Here is a tiny trained network, its code and every weight. The questions are about switching its units off for an input and a class, where a switched-off unit gives its printed mean instead of its output.

import numpy as np


def w(rows, s, z=0):
    codes = np.array(rows[::2]) - 128.0
    scale = np.full(codes.shape[1], s)
    scale[-1] = z or s
    return codes * scale


def f(y):
    return y / 2 * (1 + np.tanh(0.7978845608 * (y + 0.044715 * y**3)))


def log_softmax(a):
    a = a - a.max(-1, keepdims=True)
    return a - np.log(np.exp(a).sum(-1, keepdims=True))


def net(x, mask):
    res = np.array(x, float).reshape(1, 4) / 4 @ E
    y = f(res @ A[0][:, :-1].T + A[0][:, -1])
    res = res + np.where(mask, y, B[0][:, -1]) @ B[0][:, :-1]
    return log_softmax(res[-1] @ U[:, :-1].T + U[:, -1])


A, B = {}, {}
E = w([
[2,149,146,124,183],'x0',
[72,82,69,225,48],'x1',
[130,126,127,127,129],'x2',
[109,226,90,100,95],'x3',
],0.0096)
A[0] = w([
[116,144,96,89,110,64],'n1',
[112,146,102,107,123,222],'n2',
[121,140,132,100,95,254],'n3',
[122,167,151,118,90,71],'n4',
[145,58,170,133,152,89],'n5',
[184,128,145,101,151,172],'n6',
[144,129,189,109,172,127],'n7',
[206,157,99,153,131,76],'n8',
[51,118,146,119,177,130],'n9',
[107,103,94,128,96,76],'n10',
[114,93,110,146,104,138],'n11',
[55,152,123,134,185,72],'n12',
[190,117,87,110,103,84],'n13',
[167,141,124,60,185,69],'n14',
[135,205,167,64,145,146],'n15',
[112,49,176,128,149,177],'n16',
[147,109,196,97,142,183],'n17',
[133,250,119,143,89,92],'n18',
[106,115,90,213,121,158],'n19',
[125,57,136,117,159,77],'n20',
[145,103,145,168,162,178],'n21',
],0.015,0.0077)
B[0] = w([
[153,94,2,165,184,133],'n1',
[149,190,159,163,104,201],'n2',
[103,184,182,174,116,225],'n3',
[157,122,7,152,171,134],'n4',
[122,160,77,203,136,186],'n5',
[87,115,138,133,100,225],'n6',
[61,105,68,79,77,200],'n7',
[153,79,90,165,99,193],'n8',
[210,58,150,174,73,218],'n9',
[109,85,63,56,139,150],'n10',
[97,154,92,72,103,179],'n11',
[186,21,143,167,152,200],'n12',
[177,39,169,162,139,200],'n13',
[99,97,63,156,128,210],'n14',
[44,95,138,140,116,255],'n15',
[135,200,112,186,123,219],'n16',
[85,120,134,130,105,217],'n17',
[127,140,70,202,171,220],'n18',
[65,106,116,78,116,234],'n19',
[125,176,39,176,186,162],'n20',
[84,175,150,144,158,185],'n21',
],0.0088,0.0091)
U = w([
[175,7,144,166,123,98],'0',
[74,166,166,166,70,254],'1',
[33,101,83,88,102,40],'2',
[116,193,73,191,233,81],'3',
[98,214,249,88,140,217],'4',
[192,162,156,46,229,15],'5',
],0.012,0.0083)

Each question gives the input, the list of numbers given to net, and the class t.
The units are the neurons (one row each of A and B). Each row of codes is followed by its name. A weight is (code - 128) times the scale printed after its matrix; where a second scale follows, it is the last column's (A, B and U).
mask holds one flag per neuron, in row order. A switched-off neuron (its flag False) gives its mean, the last column of its row in B, instead of its output. The means were averaged over made-up inputs and are rounded, as every weight is.
A unit's drop is (log p(t) with every unit on - log p(t) with that unit switched off) / (log p(t) with every unit on - log p(t) with every unit switched off).
The circuit of an input: a set's keep is (log p(t) with only the set's units on - log p(t) with every unit switched off) / (log p(t) with every unit on - log p(t) with every unit switched off). Starting from the 12 units with the biggest drops (on a tie, the unit counted first), units are removed one at a time, each time the one whose removal leaves the highest keep (on an exact tie, the one counted first), for as long as the keep stays at least 0.8.
units of the circuit, in order: the units of the circuit, biggest drop first
most important unit: the unit with the biggest drop
top k neurons: the k neurons with the biggest drops, biggest first
drop when u is switched off: that unit's drop, to one decimal
input [-3,-6,3,-5], class 2: units of the circuit, in order -> (n7 n9)
input [3,8,-7,-2], class 2: most important unit -> n19
input [3,-5,4,-8], class 3: top 3 neurons -> (n20 n16 n5)
input [-4,7,3,4], class 2: top 2 neurons -> (n19 n10)
input [-6,8,-1,-6], class 2: units of the circuit, in order -> (n19 n11)
input [4,-7,6,-3], class 2: top 3 neurons -> (n7 n14 n15)
input [2,0,-2,-7], class 3: units of the circuit, in order -> (n20 n16)
input [-7,-8,5,-8], class 2: top 3 neurons -> (n7 n6 n17)
input [1,-6,0,2], class 2: top 4 neurons -> (n7 n14 n15 n16)
input [5,2,-2,-2], class 0: top 2 neurons -> (n9 n12)
input [-1,-5,3,-6], class 3: top 2 neurons -> (n20 n5)
input [-1,6,-1,2], class 2: top 3 neurons -> (n19 n10 n16)
input [3,6,4,-1], class 2: top 3 neurons -> (n19 n10 n11)
input [-6,3,1,6], class 0: units of the circuit, in order -> (n13)
input [8,7,-2,1], class 0: top 2 neurons -> (n12 n9)
input [6,5,3,8], class 3: top 2 neurons -> (n18 n1)
input [-3,-7,2,-8], class 3: drop when n19 is switched off -> 0.2
input [8,3,-4,2], class 0: drop when n12 is switched off -> 0.3
input [8,-3,0,8], class 0: drop when n16 is switched off -> 0.1
input [-6,-3,-8,-4], class 1: units of the circuit, in order -> (n12)
